Here is a tiny trained network, its code and every weight. The questions are about switching its units off for an input and a target symbol, where a switched-off unit gives its printed mean instead of its output.

import numpy as np


def w(rows, s, z=0):
    codes = np.array(rows[::2]) - 128.0
    scale = np.full(codes.shape[1], s)
    scale[-1] = z or s
    return codes * scale


def f(y):
    return y / 2 * (1 + np.tanh(0.7978845608 * (y + 0.044715 * y**3)))


def softmax(a):
    e = np.exp(a - a.max(-1, keepdims=True))
    return e / e.sum(-1, keepdims=True)


def log_softmax(a):
    a = a - a.max(-1, keepdims=True)
    return a - np.log(np.exp(a).sum(-1, keepdims=True))


def net(x, mask):
    ids = ['ΞΦΨβθλμπτ'.index(c) for c in x.split()]
    T = len(ids)
    res = E[ids] + P[:T]
    q, k, v = (res @ M[0].T for M in (Q, K, V))
    z = softmax(np.where(np.tri(T) > 0, q @ k.T / 3**0.5, -1e9)) @ v
    res = res + np.where(mask[0], z, O[0][:, -1]) @ O[0][:, :-1]
    y = f(res @ A[0][:, :-1].T + A[0][:, -1])
    res = res + np.where(mask[1:25], y, B[0][:, -1]) @ B[0][:, :-1]
    return log_softmax(res[-1] @ U[:, :-1].T + U[:, -1])


Q, K, V, O, A, B = {}, {}, {}, {}, {}, {}
E = w([
[146,113,195,156],'Ξ',
[85,72,133,162],'Φ',
[104,92,211,145],'Ψ',
[4,143,137,130],'β',
[48,86,91,127],'θ',
[166,120,246,88],'λ',
[79,138,133,89],'μ',
[138,180,129,170],'π',
[63,126,127,104],'τ',
],0.024)
P = w([
[139,66,255,158],'0',
[35,83,161,94],'1',
[41,119,164,69],'2',
[34,176,168,24],'3',
[91,72,147,117],'4',
[90,85,151,104],'5',
],0.0077)
Q[0] = w([
[253,241,48,149],'head 1',
[238,43,86,19],'head 1',
[133,117,244,74],'head 1',
],0.007)
K[0] = w([
[142,254,11,220],'head 1',
[57,36,78,174],'head 1',
[120,100,254,198],'head 1',
],0.0074)
V[0] = w([
[70,131,65,207],'head 1',
[127,189,112,251],'head 1',
[162,166,172,175],'head 1',
],0.011)
O[0] = w([
[74,50,173,114,4],'head 1',
[118,130,157,255,39],'head 1',
[221,158,109,212,183],'head 1',
],0.0096,0.011)
A[0] = w([
[99,168,178,95,131],'neuron 1',
[70,151,144,62,180],'neuron 2',
[7,93,111,183,68],'neuron 3',
[56,64,201,59,254],'neuron 4',
[86,110,78,131,88],'neuron 5',
[108,170,123,148,62],'neuron 6',
[91,98,100,61,147],'neuron 7',
[80,196,91,196,70],'neuron 8',
[147,220,101,227,84],'neuron 9',
[139,120,152,71,184],'neuron 10',
[81,175,53,137,226],'neuron 11',
[170,207,99,142,22],'neuron 12',
[159,105,64,139,134],'neuron 13',
[136,73,198,192,152],'neuron 14',
[94,139,84,90,159],'neuron 15',
[109,135,78,214,185],'neuron 16',
[147,175,195,139,113],'neuron 17',
[189,134,165,184,137],'neuron 18',
[130,121,17,193,193],'neuron 19',
[105,148,184,108,188],'neuron 20',
[74,170,37,147,229],'neuron 21',
[111,76,141,210,73],'neuron 22',
[177,230,141,114,222],'neuron 23',
[217,141,111,121,127],'neuron 24',
],0.011,0.0043)
B[0] = w([
[118,156,92,147,180],'neuron 1',
[126,13,108,200,207],'neuron 2',
[76,117,113,181,177],'neuron 3',
[168,123,25,79,235],'neuron 4',
[33,188,176,102,144],'neuron 5',
[119,89,91,43,130],'neuron 6',
[180,85,199,91,179],'neuron 7',
[127,82,162,79,150],'neuron 8',
[82,142,147,38,168],'neuron 9',
[144,78,101,165,186],'neuron 10',
[165,121,160,159,177],'neuron 11',
[99,110,128,74,174],'neuron 12',
[35,171,131,157,130],'neuron 13',
[116,166,72,134,170],'neuron 14',
[165,156,190,127,170],'neuron 15',
[183,189,165,91,145],'neuron 16',
[96,98,96,164,185],'neuron 17',
[137,137,125,165,176],'neuron 18',
[154,83,181,136,150],'neuron 19',
[146,135,76,144,182],'neuron 20',
[133,148,172,181,180],'neuron 21',
[75,237,93,45,144],'neuron 22',
[143,129,161,191,250],'neuron 23',
[2,162,246,80,187],'neuron 24',
],0.0059,0.014)
U = w([
[54,112,131,180,56],'Ξ',
[137,114,117,83,51],'Φ',
[123,116,149,246,190],'Ψ',
[124,88,137,111,70],'β',
[147,128,86,151,253],'θ',
[63,160,130,87,48],'λ',
[87,72,157,125,57],'μ',
[135,108,175,93,198],'π',
[94,134,95,110,121],'τ',
],0.013,0.0043)

Each question gives the input, a string of symbols that net reads in full, and the target symbol t.
The units are the heads (3 rows each of Q, K, V and O) and the neurons (one row each of A and B). Each row of codes is followed by its name. A weight is (code - 128) times the scale printed after its matrix; where a second scale follows, it is the last column's (O, A, B and U).
mask holds one flag per unit, heads first, then neurons. A switched-off unit (its flag False) gives its mean, the last column of its rows in O or B, instead of its output. The means were averaged over made-up inputs and are rounded, as every weight is.
A unit's drop is (log p(t) with every unit on - log p(t) with that unit switched off) / (log p(t) with every unit on - log p(t) with every unit switched off).
The circuit of an input: a set's keep is (log p(t) with only the set's units on - log p(t) with every unit switched off) / (log p(t) with every unit on - log p(t) with every unit switched off). Starting from the 12 units with the biggest drops (on a tie, the unit counted first), units are removed one at a time, each time the one whose removal leaves the highest keep (on an exact tie, the one counted first), for as long as the keep stays at least 0.8.
circuit, biggest first: the units of the circuit, biggest drop first
unit that matters most: the unit with the biggest drop
top k neurons: the k neurons with the biggest drops, biggest first
drop of u: that unit's drop, to one decimal
input μ λ μ, target π: unit that matters most -> head 1
input λ Φ θ Ψ, target λ: circuit, biggest first -> [head 1; neuron 24; neuron 9]
input Ψ λ Ψ π, target π: top 2 neurons -> [neuron 9; neuron 8]
input β θ π, target λ: circuit, biggest first -> [neuron 9; neuron 2]
input Ψ λ Ψ θ Ψ β, target Ψ: circuit, biggest first -> [neuron 21; neuron 11]
input Φ π β, target Ξ: top 2 neurons -> [neuron 3; neuron 2]
input θ Ψ θ Ψ θ, target μ: circuit, biggest first -> [head 1; neuron 7]
input π θ θ, target μ: top 2 neurons -> [neuron 2; neuron 7]
input λ Ψ λ Ψ Ψ, target λ: circuit, biggest first -> [head 1; neuron 24; neuron 2]
input τ μ λ Ψ Ψ τ, target π: top 2 neurons -> [neuron 7; neuron 15]
input Ψ Φ β, target Ψ: top 3 neurons -> [neuron 21; neuron 11; neuron 24]
input λ Ψ θ Φ, target λ: drop of neuron 24 -> 0.5
input Ψ θ Ψ λ θ, target π: drop of neuron 17 -> 0.1
input λ Φ β, target π: drop of neuron 15 -> 0.1
input Ψ λ λ τ Φ λ, target Ψ: unit that matters most -> neuron 23
